Here is a tiny trained network, its code and every weight. The questions are about switching its units off for an input and a class, where a switched-off unit gives its printed mean instead of its output.

import numpy as np


def w(rows, s, z=0):
    codes = np.array(rows[::2]) - 128.0
    scale = np.full(codes.shape[1], s)
    scale[-1] = z or s
    return codes * scale


def norm(h):
    return h / np.sqrt((h * h).mean(-1, keepdims=True) + 1e-5)


def f(y):
    return np.maximum(y, 0)


def log_softmax(a):
    a = a - a.max(-1, keepdims=True)
    return a - np.log(np.exp(a).sum(-1, keepdims=True))


def net(x, mask):
    res = np.array(x, float).reshape(1, 5) / 4 @ E
    u = 0
    for l in range(3):
        y = f(norm(res) @ A[l][:, :-1].T + A[l][:, -1])
        res = res + np.where(mask[u : u + 12], y, B[l][:, -1]) @ B[l][:, :-1]
        u += 12
    return log_softmax(norm(res)[-1] @ U[:, :-1].T + U[:, -1])


A, B = {}, {}
E = w([
[124,61,232,223],'x0',
[196,254,178,156],'x1',
[128,129,128,126],'x2',
[126,129,127,129],'x3',
[4,210,220,30],'x4',
],0.00077)
A[0] = w([
[89,174,150,75,82],'0.n0',
[217,152,130,161,7],'0.n1',
[113,123,178,128,51],'0.n2',
[45,116,157,88,73],'0.n3',
[179,98,74,166,32],'0.n4',
[47,4,76,93,32],'0.n5',
[138,90,193,160,8],'0.n6',
[71,97,147,85,16],'0.n7',
[96,121,105,180,107],'0.n8',
[59,33,99,95,251],'0.n9',
[182,136,93,28,226],'0.n10',
[158,157,178,110,44],'0.n11',
],0.0035,0.0014)
B[0] = w([
[144,136,110,48,192],'0.n0',
[166,112,76,181,155],'0.n1',
[92,151,189,126,144],'0.n2',
[128,73,146,96,196],'0.n3',
[51,90,146,62,163],'0.n4',
[205,253,177,124,211],'0.n5',
[145,156,79,116,149],'0.n6',
[85,58,123,108,163],'0.n7',
[147,131,126,118,143],'0.n8',
[65,79,81,160,253],'0.n9',
[107,126,88,97,206],'0.n10',
[62,173,129,100,145],'0.n11',
],0.003,0.0027)
A[1] = w([
[82,140,186,106,77],'1.n0',
[130,110,165,223,132],'1.n1',
[185,127,40,82,40],'1.n2',
[104,115,80,98,118],'1.n3',
[110,114,208,162,181],'1.n4',
[253,90,102,93,201],'1.n5',
[207,121,87,125,176],'1.n6',
[135,206,207,84,20],'1.n7',
[231,177,165,92,65],'1.n8',
[125,103,135,216,134],'1.n9',
[45,95,223,106,1],'1.n10',
[93,98,69,160,77],'1.n11',
],0.0038,0.00094)
B[1] = w([
[118,135,170,189,210],'1.n0',
[185,75,118,70,216],'1.n1',
[138,168,131,171,213],'1.n2',
[166,170,135,147,228],'1.n3',
[135,177,107,252,202],'1.n4',
[64,211,164,144,207],'1.n5',
[125,173,172,145,199],'1.n6',
[178,152,187,81,202],'1.n7',
[93,30,77,123,172],'1.n8',
[152,72,107,77,215],'1.n9',
[92,89,116,210,249],'1.n10',
[177,116,105,85,207],'1.n11',
],0.0035,0.0017)
A[2] = w([
[96,184,83,106,191],'2.n0',
[52,123,142,5,72],'2.n1',
[77,88,28,123,236],'2.n2',
[150,41,74,124,172],'2.n3',
[190,43,177,171,196],'2.n4',
[35,103,72,76,3],'2.n5',
[237,138,59,176,115],'2.n6',
[169,141,118,253,151],'2.n7',
[53,124,164,123,118],'2.n8',
[105,175,37,129,143],'2.n9',
[137,145,74,203,140],'2.n10',
[186,96,229,195,183],'2.n11',
],0.0039,0.0021)
B[2] = w([
[158,108,126,126,222],'2.n0',
[183,131,154,88,210],'2.n1',
[117,60,173,121,253],'2.n2',
[138,170,120,118,207],'2.n3',
[91,132,93,82,233],'2.n4',
[77,97,254,145,164],'2.n5',
[150,120,79,159,231],'2.n6',
[125,135,160,81,227],'2.n7',
[164,131,52,134,180],'2.n8',
[111,106,173,164,203],'2.n9',
[162,123,133,158,192],'2.n10',
[74,172,113,139,226],'2.n11',
],0.0054,0.0027)
U = w([
[225,20,127,212,217],'0',
[224,228,150,230,19],'1',
[136,17,11,43,18],'2',
[116,210,2,117,157],'3',
[120,27,239,62,146],'4',
[209,181,190,24,212],'5',
[6,66,136,176,180],'6',
[48,244,194,150,2],'7',
],0.01,0.00088)

Each question gives the input, the list of numbers given to net, and the class t.
The units are the neurons (one row each of A and B). Each row of codes is followed by its name. A weight is (code - 128) times the scale printed after its matrix; where a second scale follows, it is the last column's (A, B and U).
mask holds one flag per neuron, layer by layer. A switched-off neuron (its flag False) gives its mean, the last column of its row in B, instead of its output. The means were averaged over made-up inputs and are rounded, as every weight is.
A unit's drop is (log p(t) with every unit on - log p(t) with that unit switched off) / (log p(t) with every unit on - log p(t) with every unit switched off).
The circuit of an input: a set's keep is (log p(t) with only the set's units on - log p(t) with every unit switched off) / (log p(t) with every unit on - log p(t) with every unit switched off). Starting from the 12 units with the biggest drops (on a tie, the unit counted first), units are removed one at a time, each time the one whose removal leaves the highest keep (on an exact tie, the one counted first), for as long as the keep stays at least 0.8.
units of the circuit, in order: the units of the circuit, biggest drop first
unit that matters most: the unit with the biggest drop
top k neurons: the k neurons with the biggest drops, biggest first
k most important neurons of layer l: the k neurons of layer l with the biggest drops, biggest first
input [-2,1,4,-5,-2], class 1: units of the circuit, in order	(1.n2)
input [-7,-1,1,1,4], class 4: top 2 neurons	(0.n5, 2.n5)
input [2,0,3,-3,-3], class 2: top 3 neurons	(0.n5, 0.n0, 0.n4)
input [-1,-8,-2,-8,-4], class 0: top 2 neurons	(0.n9, 0.n5)
input [0,1,3,-4,-8], class 1: 3 most important neurons of layer 1	(1.n5, 1.n6, 1.n2)
input [0,-2,-6,-5,0], class 0: top 2 neurons	(0.n9, 1.n0)
input [-4,0,7,6,6], class 4: 2 most important neurons of layer 0	(0.n5, 0.n10)
input [1,5,-6,1,-2], class 3: top 2 neurons	(0.n0, 0.n10)
input [0,1,-1,-7,2], class 5: 2 most important neurons of layer 1	(1.n4, 1.n7)
input [-3,-6,-4,4,-4], class 0: top 3 neurons	(0.n9, 0.n5, 0.n4)
input [5,-5,5,-5,2], class 6: 2 most important neurons of layer 1	(1.n10, 1.n4)
input [7,-4,4,1,3], class 6: 2 most important neurons of layer 1	(1.n10, 1.n4)
input [5,0,7,-1,3], class 6: top 2 neurons	(0.n5, 1.n10)
input [8,-7,-6,-4,-8], class 2: unit that matters most	2.n4
input [8,6,4,2,-7], class 3: 2 most important neurons of layer 2	(2.n4, 2.n11)
input [1,-1,-6,4,-5], class 2: top 4 neurons	(0.n0, 0.n5, 0.n4, 0.n10)
input [4,2,0,2,-4], class 3: top 2 neurons	(0.n9, 1.n5)
input [5,-7,3,6,-1], class 2: top 3 neurons	(0.n9, 0.n5, 2.n4)
input [-5,6,4,0,-3], class 1: top 2 neurons	(1.n5, 1.n6)
input [-3,2,5,4,-6], class 1: top 2 neurons	(0.n9, 1.n5)
input [4,1,-6,2,3], class 7: unit that matters most	0.n9
input [-6,-7,-5,4,8], class 4: top 2 neurons	(2.n5, 2.n1)
input [-3,0,3,8,-3], class 0: top 2 neurons	(0.n5, 0.n4)
input [-5,-5,-7,-5,1], class 4: 3 most important neurons of layer 0	(0.n9, 0.n10, 0.n1)
input [-3,0,0,-7,-1], class 0: 2 most important neurons of layer 0	(0.n5, 0.n10)
input [-4,-7,4,-7,-3], class 0: 2 most important neurons of layer 0	(0.n9, 0.n5)
input [-8,2,-7,-3,-3], class 1: unit that matters most	0.n9
